Below is a small trained network, with its code and all its weights. Each question gives an input and a target symbol and asks what happens when units are switched off, that is, made to give their printed mean instead of their output.

import numpy as np


def w(rows, s, z=0):
    codes = np.array(rows[::2]) - 128.0
    scale = np.full(codes.shape[1], s)
    scale[-1] = z or s
    return codes * scale


def norm(h):
    return h / np.sqrt((h * h).mean(-1, keepdims=True) + 1e-5)


def f(y):
    return np.maximum(y, 0)


def softmax(a):
    e = np.exp(a - a.max(-1, keepdims=True))
    return e / e.sum(-1, keepdims=True)


def log_softmax(a):
    a = a - a.max(-1, keepdims=True)
    return a - np.log(np.exp(a).sum(-1, keepdims=True))


def net(x, mask):
    ids = ['ΓΦΩαβδεξπστψ'.index(c) for c in x.split()]
    T = len(ids)
    res = E[ids] + P[:T]
    u = 0
    for l in range(3):
        q, k, v = (norm(res) @ M[l].T for M in (Q, K, V))
        z = softmax(np.where(np.tri(T) > 0, q @ k.T / 3**0.5, -1e9)) @ v
        res = res + np.where(mask[u], z, O[l][:, -1]) @ O[l][:, :-1]
        u += 1
        y = f(norm(res) @ A[l][:, :-1].T + A[l][:, -1])
        res = res + np.where(mask[u : u + 4], y, B[l][:, -1]) @ B[l][:, :-1]
        u += 4
    return log_softmax(norm(res)[-1] @ U[:, :-1].T + U[:, -1])


Q, K, V, O, A, B = {}, {}, {}, {}, {}, {}
E = w([
[155,196,144,167],'Γ',
[163,2,89,3],'Φ',
[151,186,149,160],'Ω',
[85,137,150,167],'α',
[135,145,149,187],'β',
[104,165,159,132],'δ',
[146,194,144,169],'ε',
[165,146,186,136],'ξ',
[161,196,144,170],'π',
[157,185,153,165],'σ',
[62,109,165,167],'τ',
[146,184,146,168],'ψ',
],0.0093)
P = w([
[49,141,249,239],'0',
[54,149,254,226],'1',
[85,132,196,177],'2',
[105,114,180,148],'3',
[117,109,162,129],'4',
[137,105,155,112],'5',
[133,108,131,102],'6',
[153,99,131,88],'7',
[163,103,110,87],'8',
[178,93,113,76],'9',
[171,94,83,86],'10',
[183,80,82,81],'11',
[202,50,111,100],'12',
],0.0042)
Q[0] = w([
[87,172,2,40],'L0H0',
[159,120,139,72],'L0H0',
[84,187,167,122],'L0H0',
],0.0063)
K[0] = w([
[96,183,255,210],'L0H0',
[88,194,79,138],'L0H0',
[164,158,135,116],'L0H0',
],0.0063)
V[0] = w([
[136,120,115,254],'L0H0',
[108,17,142,170],'L0H0',
[20,238,173,33],'L0H0',
],0.005)
O[0] = w([
[106,196,255,63,233],'L0H0',
[134,224,91,60,127],'L0H0',
[192,75,167,255,251],'L0H0',
],0.0057,0.0027)
A[0] = w([
[57,83,18,93,253],'L0N0',
[106,156,37,197,63],'L0N1',
[82,83,1,50,63],'L0N2',
[71,203,152,215,247],'L0N3',
],0.0046,0.0021)
B[0] = w([
[141,111,231,126,139],'L0N0',
[254,2,78,50,134],'L0N1',
[196,116,243,117,134],'L0N2',
[207,113,157,84,254],'L0N3',
],0.0046,0.006)
Q[1] = w([
[114,150,42,126],'L1H0',
[27,170,6,90],'L1H0',
[169,109,131,133],'L1H0',
],0.011)
K[1] = w([
[107,177,200,254],'L1H0',
[91,199,243,176],'L1H0',
[128,108,73,138],'L1H0',
],0.008)
V[1] = w([
[208,80,188,27],'L1H0',
[2,205,185,116],'L1H0',
[203,246,84,155],'L1H0',
],0.0062)
O[1] = w([
[103,145,97,192,254],'L1H0',
[182,111,133,146,108],'L1H0',
[18,12,150,110,111],'L1H0',
],0.011,0.0061)
A[1] = w([
[137,109,159,134,123],'L1N0',
[166,31,124,193,80],'L1N1',
[141,121,228,85,174],'L1N2',
[253,197,54,39,254],'L1N3',
],0.0051,0.0026)
B[1] = w([
[106,99,103,123,181],'L1N0',
[124,69,162,143,190],'L1N1',
[56,149,98,114,254],'L1N2',
[173,224,254,164,205],'L1N3',
],0.0073,0.0031)
Q[2] = w([
[81,91,254,219],'L2H0',
[165,115,70,20],'L2H0',
[120,135,107,58],'L2H0',
],0.0091)
K[2] = w([
[99,63,1,157],'L2H0',
[149,142,241,101],'L2H0',
[136,102,205,40],'L2H0',
],0.01)
V[2] = w([
[223,4,120,177],'L2H0',
[214,251,72,105],'L2H0',
[90,38,87,57],'L2H0',
],0.0047)
O[2] = w([
[69,211,202,43,128],'L2H0',
[13,91,148,216,65],'L2H0',
[139,205,216,253,3],'L2H0',
],0.0041,0.005)
A[2] = w([
[216,88,162,216,25],'L2N0',
[84,203,219,166,1],'L2N1',
[128,180,186,104,120],'L2N2',
[1,174,85,216,6],'L2N3',
],0.0052,0.0029)
B[2] = w([
[137,79,46,165,214],'L2N0',
[126,98,2,65,217],'L2N1',
[104,156,65,118,252],'L2N2',
[90,109,38,176,195],'L2N3',
],0.0066,0.0028)
U = w([
[119,115,182,116,75],'Γ',
[84,180,153,195,176],'Φ',
[114,104,174,117,93],'Ω',
[123,116,166,104,77],'α',
[69,164,89,2,144],'β',
[110,110,170,106,78],'δ',
[86,124,226,125,192],'ε',
[208,223,142,125,239],'ξ',
[216,27,133,223,90],'π',
[100,116,205,120,150],'σ',
[62,88,31,148,70],'τ',
[194,115,87,63,2],'ψ',
],0.0096,0.0033)

Each question gives the input, a string of symbols that net reads in full, and the target symbol t.
The units are the heads (3 rows each of Q, K, V and O) and the neurons (one row each of A and B). Each row of codes is followed by its name. A weight is (code - 128) times the scale printed after its matrix; where a second scale follows, it is the last column's (O, A, B and U).
mask holds one flag per unit, layer by layer, with each layer's heads first. A switched-off unit (its flag False) gives its mean, the last column of its rows in O or B, instead of its output. The means were averaged over made-up inputs and are rounded, as every weight is.
A unit's drop is (log p(t) with every unit on - log p(t) with that unit switched off) / (log p(t) with every unit on - log p(t) with every unit switched off).
The circuit of an input: a set's keep is (log p(t) with only the set's units on - log p(t) with every unit switched off) / (log p(t) with every unit on - log p(t) with every unit switched off). Starting from the 12 units with the biggest drops (on a tie, the unit counted first), units are removed one at a time, each time the one whose removal leaves the highest keep (on an exact tie, the one counted first), for as long as the keep stays at least 0.8.
circuit, biggest first: the units of the circuit, biggest drop first
top k neurons: the k neurons with the biggest drops, biggest first
top k neurons in layer l: the k neurons of layer l with the biggest drops, biggest first
input Φ Φ β Φ β β π, target τ: circuit, biggest first : [L1H0; L0H0; L2H0]
input δ ξ β Φ β Γ σ Ω δ δ δ, target τ: circuit, biggest first : [L0H0; L0N1; L1H0; L2N3]
input δ δ δ α π π δ ε, target π: circuit, biggest first : [L0H0; L1H0]
input β π δ δ Φ Ω α, target ξ: top 2 neurons : [L0N3; L1N3]
input α δ Φ δ, target ξ: top 2 neurons : [L0N3; L1N3]
input τ β Φ β Γ, target τ: circuit, biggest first : [L0H0; L2H0]
input δ β β δ σ τ ε δ π, target π: circuit, biggest first : [L1H0; L0H0]
input β ξ δ Γ, target π: circuit, biggest first : [L1H0]
input δ δ β α, target β: circuit, biggest first : [L1H0; L1N2; L0H0; L2N1]
input δ β δ δ δ δ β π, target β: circuit, biggest first : [L2H0; L1H0; L2N0]
input π α τ π δ τ τ β τ δ δ τ α, target ξ: circuit, biggest first : [L1H0; L1N3]
input α τ π δ Γ β ψ, target β: circuit, biggest first : [L1H0; L2H0]
input β τ β, target ξ: circuit, biggest first : [L1H0; L0H0]
input δ Γ δ Ω τ δ δ τ β δ π, target π: top 2 neurons : [L1N2; L2N1]
input Γ τ δ ξ δ τ β α, target β: top 2 neurons in layer 2 : [L2N0; L2N3]
input δ τ β β β ξ ε β δ τ δ α, target π: circuit, biggest first : [L1N2; L2N2]
input ψ β β, target β: top 2 neurons in layer 2 : [L2N1; L2N2]
input δ τ ψ δ β δ τ δ α δ ξ, target π: top 2 neurons in layer 2 : [L2N1; L2N0]
input β δ τ δ α β δ β β ψ ξ ξ Ω, target τ: top 2 neurons in layer 1 : [L1N1; L1N0]
input β δ β δ τ, target π: top neuron in layer 1 : [L1N2]
input ξ β ξ π, target τ: top neuron in layer 1 : [L1N2]
input τ σ β β π β Γ δ Ω, target π: top 3 neurons : [L1N2; L2N0; L2N1]
input ξ δ τ, target π: top 2 neurons : [L2N3; L1N1]
